Below are the code and all the weights of a small trained network. Each question names an input and a target symbol and asks about switching units off, where a switched-off unit gives its printed mean instead of its output.

import numpy as np


def w(rows, s, z=0):
    codes = np.array(rows[::2]) - 128.0
    scale = np.full(codes.shape[1], s)
    scale[-1] = z or s
    return codes * scale


def f(y):
    return np.maximum(y, 0)


def softmax(a):
    e = np.exp(a - a.max(-1, keepdims=True))
    return e / e.sum(-1, keepdims=True)


def log_softmax(a):
    a = a - a.max(-1, keepdims=True)
    return a - np.log(np.exp(a).sum(-1, keepdims=True))


def net(x, mask):
    ids = ['αδθλμξσφ'.index(c) for c in x.split()]
    T = len(ids)
    res = E[ids] + P[:T]
    u = 0
    for l in range(2):
        r = res
        for j in range(2):
            rows = slice(2 * j, 2 * j + 2)
            q, k, v = (r @ M[l][rows].T for M in (Q, K, V))
            z = softmax(np.where(np.tri(T) > 0, q @ k.T / 2**0.5, -1e9)) @ v
            o = O[l][rows]
            res = res + np.where(mask[u + j], z, o[:, -1]) @ o[:, :-1]
        u += 2
        y = f(res @ A[l][:, :-1].T + A[l][:, -1])
        res = res + np.where(mask[u : u + 8], y, B[l][:, -1]) @ B[l][:, :-1]
        u += 8
    return log_softmax(res[-1] @ U[:, :-1].T + U[:, -1])


Q, K, V, O, A, B = {}, {}, {}, {}, {}, {}
E = w([
[140,205,165,197,145,53],'α',
[69,205,170,180,173,84],'δ',
[79,135,233,198,102,174],'θ',
[151,76,189,194,131,61],'λ',
[226,155,82,50,55,74],'μ',
[233,16,95,46,136,30],'ξ',
[200,158,18,151,133,238],'σ',
[196,3,48,164,195,159],'φ',
],0.0041)
P = w([
[254,152,178,114,211,181],'0',
[147,134,180,92,223,189],'1',
[122,126,177,80,185,184],'2',
[153,120,162,139,141,151],'3',
[140,124,142,145,137,131],'4',
[115,123,129,150,139,124],'5',
[126,123,120,167,115,106],'6',
[115,108,116,162,104,102],'7',
[100,107,104,173,100,96],'8',
[110,107,96,178,89,81],'9',
[102,103,87,181,82,77],'10',
[91,99,75,188,75,64],'11',
[98,95,81,208,71,69],'12',
[88,102,70,204,63,54],'13',
],0.0041)
Q[0] = w([
[74,166,143,80,208,91],'L0H0',
[121,131,69,255,58,27],'L0H0',
[149,149,157,122,187,134],'L0H1',
[49,150,112,53,159,129],'L0H1',
],0.02)
K[0] = w([
[235,96,179,140,95,165],'L0H0',
[48,108,13,175,6,71],'L0H0',
[187,143,124,165,99,146],'L0H1',
[210,129,204,156,155,120],'L0H1',
],0.017)
V[0] = w([
[135,66,188,159,59,172],'L0H0',
[146,117,114,66,123,169],'L0H0',
[4,127,93,112,109,117],'L0H1',
[163,127,140,96,203,194],'L0H1',
],0.021)
O[0] = w([
[105,91,125,177,10,149,212],'L0H0',
[155,83,173,75,110,187,45],'L0H0',
[37,95,120,60,167,143,3],'L0H1',
[195,86,202,140,148,135,196],'L0H1',
],0.011,0.0048)
A[0] = w([
[103,100,163,24,116,141,87],'L0N0',
[89,123,143,57,129,180,3],'L0N1',
[128,128,128,127,128,128,119],'L0N2',
[101,123,143,97,143,135,100],'L0N3',
[68,132,144,62,145,170,95],'L0N4',
[73,121,169,64,143,160,55],'L0N5',
[128,128,128,128,128,128,114],'L0N6',
[58,143,102,5,161,197,22],'L0N7',
],0.025,0.0014)
B[0] = w([
[94,131,74,248,150,89,128],'L0N0',
[131,203,108,246,162,63,128],'L0N1',
[127,127,128,127,130,131,128],'L0N2',
[102,4,131,117,121,119,128],'L0N3',
[130,93,159,174,159,22,128],'L0N4',
[110,202,186,135,141,228,128],'L0N5',
[128,129,128,126,129,127,128],'L0N6',
[107,145,141,130,111,78,128],'L0N7',
],0.016)
Q[1] = w([
[86,161,130,76,147,218],'L1H0',
[161,111,114,88,149,153],'L1H0',
[209,87,106,234,106,3],'L1H1',
[173,93,109,15,144,185],'L1H1',
],0.032)
K[1] = w([
[110,158,244,126,114,105],'L1H0',
[181,134,170,129,149,176],'L1H0',
[176,31,5,65,136,160],'L1H1',
[207,81,219,134,171,188],'L1H1',
],0.025)
V[1] = w([
[127,138,191,83,97,1],'L1H0',
[127,246,112,155,144,162],'L1H0',
[233,88,66,33,101,140],'L1H1',
[123,223,164,73,36,141],'L1H1',
],0.018)
O[1] = w([
[138,253,143,142,95,114,194],'L1H0',
[126,99,52,125,168,203,130],'L1H0',
[80,132,28,87,115,122,50],'L1H1',
[140,130,83,165,130,236,3],'L1H1',
],0.012,0.0035)
A[1] = w([
[151,99,207,80,180,176,134],'L1N0',
[8,107,170,152,74,169,140],'L1N1',
[102,173,103,125,95,142,74],'L1N2',
[109,146,140,133,163,122,93],'L1N3',
[99,98,74,153,143,141,255],'L1N4',
[107,64,142,102,162,171,74],'L1N5',
[152,170,122,93,218,112,9],'L1N6',
[161,125,113,163,144,176,72],'L1N7',
],0.014,0.0036)
B[1] = w([
[81,199,97,208,241,94,199],'L1N0',
[51,62,90,217,38,172,211],'L1N1',
[146,223,157,130,132,194,183],'L1N2',
[101,104,137,145,112,129,148],'L1N3',
[131,81,198,33,154,177,194],'L1N4',
[174,212,187,163,104,154,144],'L1N5',
[100,154,189,8,137,129,144],'L1N6',
[222,118,105,116,122,79,255],'L1N7',
],0.013,0.0053)
U = w([
[222,150,126,54,137,96,207],'α',
[89,166,233,99,210,113,194],'δ',
[149,125,241,189,53,159,210],'θ',
[198,121,92,199,150,142,70],'λ',
[107,72,122,73,165,227,78],'μ',
[66,188,2,99,128,203,47],'ξ',
[56,15,71,90,154,57,118],'σ',
[26,199,8,95,70,57,5],'φ',
],0.0034,0.0032)

Each question gives the input, a string of symbols that net reads in full, and the target symbol t.
The units are the heads (2 rows each of Q, K, V and O) and the neurons (one row each of A and B). Each row of codes is followed by its name. A weight is (code - 128) times the scale printed after its matrix; where a second scale follows, it is the last column's (O, A, B and U).
mask holds one flag per unit, layer by layer, with each layer's heads first. A switched-off unit (its flag False) gives its mean, the last column of its rows in O or B, instead of its output. The means were averaged over made-up inputs and are rounded, as every weight is.
A unit's drop is (log p(t) with every unit on - log p(t) with that unit switched off) / (log p(t) with every unit on - log p(t) with every unit switched off).
The circuit of an input: a set's keep is (log p(t) with only the set's units on - log p(t) with every unit switched off) / (log p(t) with every unit on - log p(t) with every unit switched off). Starting from the 12 units with the biggest drops (on a tie, the unit counted first), units are removed one at a time, each time the one whose removal leaves the highest keep (on an exact tie, the one counted first), for as long as the keep stays at least 0.8.
circuit, biggest first: the units of the circuit, biggest drop first
top k neurons: the k neurons with the biggest drops, biggest first
k most important neurons of layer l: the k neurons of layer l with the biggest drops, biggest first
heads that matter: for each layer, one digit per head in row order, 1 if its drop is at least 0.15 and else 0, layers parted by /
drop when u is switched off: that unit's drop, to one decimal
input δ α ξ θ θ, target φ: circuit, biggest first : [L1H1, L0H0]
input δ λ δ ξ θ λ σ φ δ, target σ: heads that matter : 00 / 11
input θ δ λ θ θ μ ξ λ α σ μ, target μ: circuit, biggest first : [L1H0, L1N4, L1H1]
input δ λ δ, target δ: circuit, biggest first : [L0H0, L1N6, L1H1, L1N0]
input μ θ α, target ξ: top neuron : [L1N2]
input φ σ α, target σ: circuit, biggest first : [L1H1, L1H0]
input φ θ θ δ θ θ σ ξ θ σ ξ λ, target σ: circuit, biggest first : [L1H0, L1H1]
input θ θ λ ξ φ σ θ, target σ: circuit, biggest first : [L1H0, L1H1, L0H0]
input φ μ λ θ, target ξ: circuit, biggest first : [L1H1, L0H1, L0H0]
input φ σ δ, target σ: heads that matter : 11 / 11
input φ θ φ λ φ φ λ λ σ σ φ λ, target σ: heads that matter : 00 / 11
input θ θ θ θ α θ α δ σ φ θ φ, target σ: circuit, biggest first : [L1H0, L1H1, L0H1]
input ξ θ δ, target ξ: circuit, biggest first : [L1H1, L1N2, L0H0]
input λ α λ λ δ α α θ α φ θ σ θ θ, target μ: circuit, biggest first : [L1H0, L1N4, L0H1]
input ξ δ δ φ θ δ μ φ φ, target σ: circuit, biggest first : [L1H1, L1H0, L0H0]
input φ θ λ μ θ, target ξ: circuit, biggest first : [L1H1, L0H0]
input μ θ λ δ λ σ σ θ λ, target μ: circuit, biggest first : [L1H0, L1N4]
input φ θ φ ξ θ λ, target φ: heads that matter : 01 / 11
input δ δ δ λ, target δ: most important neuron of layer 1 : [L1N6]
input θ δ θ φ λ δ θ δ δ δ λ, target δ: top neuron : [L1N1]
input ξ λ ξ δ ξ α θ θ λ σ α θ, target μ: drop when L0H1 is switched off : 0.2
input θ σ σ λ ξ λ, target φ: drop when L0N7 is switched off : 0.0
input θ φ α φ φ μ λ φ θ θ, target σ: drop when L1H0 is switched off : 0.4
